Here is a tiny trained network, its code and every weight. The questions are about switching its units off for an input and a class, where a switched-off unit gives its printed mean instead of its output.

import numpy as np


def w(rows, s, z=0):
    codes = np.array(rows[::2]) - 128.0
    scale = np.full(codes.shape[1], s)
    scale[-1] = z or s
    return codes * scale


def f(y):
    return y / 2 * (1 + np.tanh(0.7978845608 * (y + 0.044715 * y**3)))


def log_softmax(a):
    a = a - a.max(-1, keepdims=True)
    return a - np.log(np.exp(a).sum(-1, keepdims=True))


def net(x, mask):
    res = np.array(x, float).reshape(1, 5) / 4 @ E
    y = f(res @ A[0][:, :-1].T + A[0][:, -1])
    res = res + np.where(mask, y, B[0][:, -1]) @ B[0][:, :-1]
    return log_softmax(res[-1] @ U[:, :-1].T + U[:, -1])


A, B = {}, {}
E = w([
[76,25,121,79,175,139,149],'x0',
[237,116,47,133,177,51,254],'x1',
[141,118,145,17,225,80,69],'x2',
[161,47,219,197,166,28,150],'x3',
[75,190,121,68,213,109,170],'x4',
],0.0065)
A[0] = w([
[173,22,176,192,150,89,86,104],'neuron 1',
[133,125,152,28,82,112,48,4],'neuron 2',
[55,234,193,15,216,52,155,204],'neuron 3',
[179,114,2,66,220,128,232,150],'neuron 4',
[164,223,70,71,245,96,113,229],'neuron 5',
[134,200,117,234,28,145,143,153],'neuron 6',
[31,193,111,78,69,239,29,228],'neuron 7',
],0.0055,0.0029)
B[0] = w([
[74,41,203,102,161,67,108,185],'neuron 1',
[94,177,34,71,85,178,108,134],'neuron 2',
[157,42,207,132,192,61,63,223],'neuron 3',
[103,157,80,20,149,148,216,242],'neuron 4',
[197,52,137,74,254,62,126,228],'neuron 5',
[145,146,94,206,103,109,129,210],'neuron 6',
[70,157,217,89,109,191,14,255],'neuron 7',
],0.0071,0.0064)
U = w([
[190,123,20,27,178,143,236,17],'0',
[69,165,101,100,79,206,30,61],'1',
[197,164,45,251,64,71,183,115],'2',
[153,19,192,121,206,1,75,252],'3',
],0.0072,0.0037)

Each question gives the input, the list of numbers given to net, and the class t.
The units are the neurons (one row each of A and B). Each row of codes is followed by its name. A weight is (code - 128) times the scale printed after its matrix; where a second scale follows, it is the last column's (A, B and U).
mask holds one flag per neuron, in row order. A switched-off neuron (its flag False) gives its mean, the last column of its row in B, instead of its output. The means were averaged over made-up inputs and are rounded, as every weight is.
A unit's drop is (log p(t) with every unit on - log p(t) with that unit switched off) / (log p(t) with every unit on - log p(t) with every unit switched off).
The circuit of an input: a set's keep is (log p(t) with only the set's units on - log p(t) with every unit switched off) / (log p(t) with every unit on - log p(t) with every unit switched off). Starting from all 7 units, units are removed one at a time, each time the one whose removal leaves the highest keep (on an exact tie, the one counted first), for as long as the keep stays at least 0.8.
units of the circuit, in order: the units of the circuit, biggest drop first
unit that matters most: the unit with the biggest drop
top k neurons: the k neurons with the biggest drops, biggest first
drop of u: that unit's drop, to one decimal
input [-8,-6,2,6,0], class 1: unit that matters most -> neuron 5
input [0,6,-4,5,8], class 0: top 2 neurons -> [neuron 4; neuron 7]
input [3,-7,8,-1,-2], class 1: top 3 neurons -> [neuron 2; neuron 7; neuron 5]
input [0,0,2,-3,-3], class 1: units of the circuit, in order -> [neuron 3; neuron 5]
input [2,-5,-7,3,-4], class 2: units of the circuit, in order -> [neuron 6; neuron 3]
input [-5,-8,8,0,-1], class 1: top 2 neurons -> [neuron 2; neuron 7]
input [-6,1,2,-3,-1], class 2: units of the circuit, in order -> [neuron 1; neuron 3; neuron 4]
input [-1,2,-5,4,6], class 2: top 4 neurons -> [neuron 7; neuron 5; neuron 1; neuron 3]
input [-7,3,4,-6,7], class 3: top 2 neurons -> [neuron 3; neuron 5]
input [-6,0,1,-7,6], class 3: top 2 neurons -> [neuron 5; neuron 3]
input [-1,8,-4,6,7], class 0: top 2 neurons -> [neuron 4; neuron 7]
input [3,3,-2,1,-2], class 0: top 3 neurons -> [neuron 3; neuron 7; neuron 6]
input [-5,8,3,-1,-3], class 0: drop of neuron 5 -> 0.0
input [5,2,-2,-3,-6], class 2: drop of neuron 1 -> 0.1
input [-4,-2,-8,6,-4], class 2: unit that matters most -> neuron 6
input [-6,4,6,-4,8], class 3: drop of neuron 3 -> 2.6
input [-7,-2,1,-5,6], class 3: drop of neuron 7 -> -0.1
